Below are the code and all the weights of a small trained network. Each question names an input and a class and asks about switching units off, where a switched-off unit gives its printed mean instead of its output.

import numpy as np


def w(rows, s, z=0):
    codes = np.array(rows[::2]) - 128.0
    scale = np.full(codes.shape[1], s)
    scale[-1] = z or s
    return codes * scale


def f(y):
    return y / 2 * (1 + np.tanh(0.7978845608 * (y + 0.044715 * y**3)))


def log_softmax(a):
    a = a - a.max(-1, keepdims=True)
    return a - np.log(np.exp(a).sum(-1, keepdims=True))


def net(x, mask):
    res = np.array(x, float).reshape(1, 6) / 4 @ E
    y = f(res @ A[0][:, :-1].T + A[0][:, -1])
    res = res + np.where(mask, y, B[0][:, -1]) @ B[0][:, :-1]
    return log_softmax(res[-1] @ U[:, :-1].T + U[:, -1])


A, B = {}, {}
E = w([
[116,107,47,233,32,198,104,104,154],'x0',
[43,199,52,133,203,63,166,176,152],'x1',
[48,73,176,254,111,78,114,89,22],'x2',
[135,190,76,81,22,113,223,130,16],'x3',
[153,133,84,190,180,168,67,200,34],'x4',
[226,139,99,60,55,64,59,195,150],'x5',
],0.0092)
A[0] = w([
[157,143,191,110,178,156,109,155,117,159],'N1',
[125,168,81,103,56,130,217,118,145,196],'N2',
[243,134,132,37,111,131,111,192,145,169],'N3',
[136,100,154,98,168,72,79,184,125,110],'N4',
[138,152,123,196,182,159,52,195,139,3],'N5',
[102,105,119,152,65,126,106,75,24,137],'N6',
[153,150,175,64,113,51,96,179,143,168],'N7',
[58,190,121,137,91,75,168,142,133,103],'N8',
[87,154,40,104,141,92,184,161,123,91],'N9',
[109,100,162,125,240,154,69,179,104,199],'N10',
[174,157,145,118,64,203,163,107,177,191],'N11',
[109,130,169,150,125,128,132,64,199,61],'N12',
[108,167,161,146,201,82,191,77,76,127],'N13',
[101,117,156,181,63,148,146,78,141,181],'N14',
[78,126,175,82,176,134,139,124,80,125],'N15',
[84,77,88,165,139,180,84,76,249,120],'N16',
[105,102,130,80,161,78,80,213,123,63],'N17',
[96,127,191,126,208,172,185,77,67,100],'N18',
[78,142,195,130,215,124,179,78,85,125],'N19',
[125,136,127,237,161,155,109,129,164,203],'N20',
[93,176,71,101,190,123,170,151,127,157],'N21',
[191,136,119,54,66,171,83,109,132,110],'N22',
[104,133,105,169,160,79,80,130,96,83],'N23',
[125,121,102,133,86,146,120,114,60,85],'N24',
[176,136,159,120,40,180,158,136,143,116],'N25',
[143,102,161,196,83,125,177,124,37,174],'N26',
[83,79,123,133,184,126,101,122,142,137],'N27',
[100,120,135,135,43,142,116,104,60,107],'N28',
[43,201,92,97,144,111,204,177,124,44],'N29',
[103,105,109,137,16,95,101,109,70,160],'N30',
],0.011,0.0049)
B[0] = w([
[88,126,100,81,177,110,79,130,94,181],'N1',
[186,154,183,104,87,179,162,147,134,229],'N2',
[224,134,108,10,189,44,71,113,40,249],'N3',
[110,174,98,149,127,74,86,113,152,186],'N4',
[173,144,45,182,113,166,90,98,69,189],'N5',
[57,126,144,131,31,82,101,150,98,229],'N6',
[168,175,164,121,150,55,105,154,199,216],'N7',
[139,168,164,166,114,146,170,149,164,187],'N8',
[141,254,95,127,75,160,179,76,135,197],'N9',
[95,156,42,193,182,152,97,133,88,237],'N10',
[171,64,153,107,167,173,181,83,105,222],'N11',
[85,102,211,89,164,135,122,116,189,182],'N12',
[80,98,92,139,155,96,217,214,158,220],'N13',
[81,116,155,116,85,125,100,105,170,217],'N14',
[109,108,124,82,185,96,187,157,155,190],'N15',
[110,123,172,112,144,184,105,37,172,230],'N16',
[139,190,131,146,135,120,79,137,152,180],'N17',
[68,38,96,107,175,94,189,180,111,222],'N18',
[82,58,121,142,195,129,174,208,160,236],'N19',
[108,105,105,195,134,168,58,105,90,214],'N20',
[116,208,65,100,157,167,171,110,140,208],'N21',
[189,64,145,54,127,106,159,133,80,215],'N22',
[141,143,119,196,110,166,107,175,129,171],'N23',
[121,158,109,132,87,113,154,158,82,177],'N24',
[164,48,156,119,104,137,186,148,76,204],'N25',
[39,117,127,118,70,83,88,162,93,235],'N26',
[99,125,138,179,175,177,129,123,137,185],'N27',
[129,121,170,145,39,96,129,136,73,207],'N28',
[128,191,109,115,106,180,184,86,153,209],'N29',
[120,128,168,149,43,118,135,125,139,224],'N30',
],0.0088,0.014)
U = w([
[106,63,226,127,152,189,107,15,215,125],'0',
[96,99,180,153,6,106,123,138,106,249],'1',
[133,110,81,196,168,206,50,100,108,155],'2',
[163,218,118,94,104,182,204,110,152,192],'3',
[71,79,118,135,200,139,190,178,137,51],'4',
[187,174,124,79,179,51,38,106,135,112],'5',
[186,168,202,159,134,64,167,154,213,60],'6',
[254,67,173,52,128,121,140,93,103,95],'7',
],0.0095,0.0016)

Each question gives the input, the list of numbers given to net, and the class t.
The units are the neurons (one row each of A and B). Each row of codes is followed by its name. A weight is (code - 128) times the scale printed after its matrix; where a second scale follows, it is the last column's (A, B and U).
mask holds one flag per neuron, in row order. A switched-off neuron (its flag False) gives its mean, the last column of its row in B, instead of its output. The means were averaged over made-up inputs and are rounded, as every weight is.
A unit's drop is (log p(t) with every unit on - log p(t) with that unit switched off) / (log p(t) with every unit on - log p(t) with every unit switched off).
The circuit of an input: a set's keep is (log p(t) with only the set's units on - log p(t) with every unit switched off) / (log p(t) with every unit on - log p(t) with every unit switched off). Starting from the 12 units with the biggest drops (on a tie, the unit counted first), units are removed one at a time, each time the one whose removal leaves the highest keep (on an exact tie, the one counted first), for as long as the keep stays at least 0.8.
circuit, biggest first: the units of the circuit, biggest drop first
k most important neurons: the k neurons with the biggest drops, biggest first
drop of u: that unit's drop, to one decimal
input [6,8,5,2,-5,6], class 3: circuit, biggest first => N9
input [-6,3,1,4,-3,0], class 3: 2 most important neurons => N29, N9
input [-6,5,7,3,5,5], class 6: 2 most important neurons => N7, N17
input [3,7,3,6,-8,-8], class 3: 3 most important neurons => N9, N29, N2
input [0,8,-3,-4,-8,5], class 3: 2 most important neurons => N9, N29
input [-2,-4,-2,-7,-5,7], class 5: 2 most important neurons => N7, N4
input [-8,-8,4,2,2,0], class 4: 2 most important neurons => N18, N15
input [-8,1,-3,7,8,-1], class 3: 3 most important neurons => N29, N9, N21
input [-2,-7,-2,-8,1,-5], class 2: 3 most important neurons => N10, N20, N5
input [8,-7,1,-2,-7,3], class 0: 2 most important neurons => N16, N11
input [-2,0,-4,-3,8,0], class 2: 2 most important neurons => N10, N5
input [3,3,-8,-6,-6,1], class 0: 2 most important neurons => N16, N12
input [7,6,6,-3,1,6], class 2: 2 most important neurons => N20, N5
input [-8,5,-8,-1,8,-2], class 5: circuit, biggest first => N3
input [-3,5,3,-2,8,-1], class 2: drop of N5 => 0.2
input [-4,4,-1,5,5,6], class 5: drop of N7 => 0.2
input [7,1,1,1,-4,-8], class 0: drop of N16 => 0.5
